Below are the code and all the weights of a small trained network. Each question names an input and a class and asks about switching units off, where a switched-off unit gives its printed mean instead of its output.

import numpy as np


def w(rows, s, z=0):
    codes = np.array(rows[::2]) - 128.0
    scale = np.full(codes.shape[1], s)
    scale[-1] = z or s
    return codes * scale


def norm(h):
    return h / np.sqrt((h * h).mean(-1, keepdims=True) + 1e-5)


def f(y):
    return y / 2 * (1 + np.tanh(0.7978845608 * (y + 0.044715 * y**3)))


def log_softmax(a):
    a = a - a.max(-1, keepdims=True)
    return a - np.log(np.exp(a).sum(-1, keepdims=True))


def net(x, mask):
    res = np.array(x, float).reshape(1, 2) / 4 @ E
    u = 0
    for l in range(3):
        y = f(norm(res) @ A[l][:, :-1].T + A[l][:, -1])
        res = res + np.where(mask[u : u + 9], y, B[l][:, -1]) @ B[l][:, :-1]
        u += 9
    return log_softmax(norm(res)[-1] @ U[:, :-1].T + U[:, -1])


A, B = {}, {}
E = w([
[122,198,116,124,20,79],'x0',
[130,9,173,135,104,116],'x1',
],0.015)
A[0] = w([
[122,159,112,94,149,109,112],'0.n0',
[118,110,133,125,122,125,120],'0.n1',
[131,166,146,142,131,149,168],'0.n2',
[130,217,123,134,157,128,178],'0.n3',
[128,145,136,136,77,138,100],'0.n4',
[124,99,126,116,63,93,30],'0.n5',
[142,118,126,134,134,109,57],'0.n6',
[132,92,136,137,4,132,71],'0.n7',
[130,136,148,99,130,140,1],'0.n8',
],0.031,0.0016)
B[0] = w([
[112,170,125,141,150,121,173],'0.n0',
[140,78,125,201,135,112,141],'0.n1',
[109,166,126,120,147,124,164],'0.n2',
[139,197,77,151,143,161,243],'0.n3',
[166,3,130,37,132,175,186],'0.n4',
[108,148,153,120,82,91,205],'0.n5',
[103,114,139,146,148,125,129],'0.n6',
[148,117,150,126,54,39,250],'0.n7',
[115,125,111,128,123,114,125],'0.n8',
],0.039,0.02)
A[1] = w([
[157,104,133,138,209,121,108],'1.n0',
[125,179,183,155,166,72,45],'1.n1',
[138,200,77,186,180,121,4],'1.n2',
[217,78,49,137,169,156,234],'1.n3',
[124,173,77,147,172,251,46],'1.n4',
[143,79,157,119,160,198,128],'1.n5',
[112,67,125,104,160,178,144],'1.n6',
[134,92,91,165,170,169,162],'1.n7',
[128,126,108,192,130,170,132],'1.n8',
],0.027,0.0032)
B[1] = w([
[120,162,62,217,90,189,162],'1.n0',
[2,169,142,138,92,100,139],'1.n1',
[53,101,166,4,129,25,229],'1.n2',
[3,195,169,175,202,133,194],'1.n3',
[70,175,248,37,250,33,255],'1.n4',
[156,90,49,203,159,171,160],'1.n5',
[98,59,64,194,159,174,156],'1.n6',
[217,174,15,174,130,167,179],'1.n7',
[132,115,45,65,137,173,168],'1.n8',
],0.02,0.023)
A[2] = w([
[161,155,195,97,170,159,242],'2.n0',
[173,243,164,163,3,171,228],'2.n1',
[165,65,150,44,151,121,246],'2.n2',
[107,139,79,140,111,212,5],'2.n3',
[190,113,52,34,66,100,144],'2.n4',
[116,109,168,94,180,84,26],'2.n5',
[167,112,129,69,121,109,39],'2.n6',
[129,153,199,92,173,152,98],'2.n7',
[117,105,159,119,101,165,45],'2.n8',
],0.026,0.0022)
B[2] = w([
[57,102,93,126,124,48,199],'2.n0',
[171,20,48,137,161,188,202],'2.n1',
[59,198,117,139,152,159,206],'2.n2',
[174,117,142,129,187,146,175],'2.n3',
[139,162,103,214,234,199,249],'2.n4',
[251,197,18,76,59,127,237],'2.n5',
[32,154,153,177,179,144,188],'2.n6',
[154,79,61,75,117,55,225],'2.n7',
[189,110,67,103,179,37,129],'2.n8',
],0.027,0.014)
U = w([
[92,232,90,57,189,80,179],'0',
[149,71,162,189,28,64,222],'1',
[155,139,208,115,132,197,1],'2',
[144,150,217,116,119,223,7],'3',
[115,172,186,134,70,233,43],'4',
[128,142,48,250,199,220,218],'5',
],0.016,0.0068)

Each question gives the input, the list of numbers given to net, and the class t.
The units are the neurons (one row each of A and B). Each row of codes is followed by its name. A weight is (code - 128) times the scale printed after its matrix; where a second scale follows, it is the last column's (A, B and U).
mask holds one flag per neuron, layer by layer. A switched-off neuron (its flag False) gives its mean, the last column of its row in B, instead of its output. The means were averaged over made-up inputs and are rounded, as every weight is.
A unit's drop is (log p(t) with every unit on - log p(t) with that unit switched off) / (log p(t) with every unit on - log p(t) with every unit switched off).
The circuit of an input: a set's keep is (log p(t) with only the set's units on - log p(t) with every unit switched off) / (log p(t) with every unit on - log p(t) with every unit switched off). Starting from the 12 units with the biggest drops (on a tie, the unit counted first), units are removed one at a time, each time the one whose removal leaves the highest keep (on an exact tie, the one counted first), for as long as the keep stays at least 0.8.
circuit, biggest first: the units of the circuit, biggest drop first
k most important neurons: the k neurons with the biggest drops, biggest first
k most important neurons of layer l: the k neurons of layer l with the biggest drops, biggest first
drop when u is switched off: that unit's drop, to one decimal
input [-5,4], class 5: 2 most important neurons : 0.n3, 0.n7
input [8,5], class 1: circuit, biggest first : 0.n7
input [-5,2], class 5: 3 most important neurons of layer 0 : 0.n3, 0.n5, 0.n7
input [-5,6], class 5: 2 most important neurons : 0.n7, 0.n3
input [-4,6], class 5: 3 most important neurons of layer 0 : 0.n7, 0.n5, 0.n3
input [5,0], class 5: 2 most important neurons : 2.n4, 1.n4
input [-2,4], class 1: 2 most important neurons of layer 0 : 0.n3, 0.n4
input [-4,7], class 5: 3 most important neurons : 0.n5, 0.n7, 0.n3
input [-6,2], class 5: 2 most important neurons : 0.n3, 0.n5
input [8,-5], class 5: 2 most important neurons : 1.n4, 0.n4
input [-5,-1], class 5: 2 most important neurons : 0.n3, 0.n5
input [-6,4], class 5: 2 most important neurons : 0.n3, 0.n7
input [-3,8], class 1: 3 most important neurons : 1.n4, 0.n3, 1.n2
input [8,4], class 1: most important neuron of layer 0 : 0.n7
input [-8,2], class 5: 2 most important neurons of layer 0 : 0.n3, 0.n7
input [1,4], class 1: drop when 2.n2 is switched off : 0.0
input [6,-2], class 5: drop when 1.n4 is switched off : 0.3
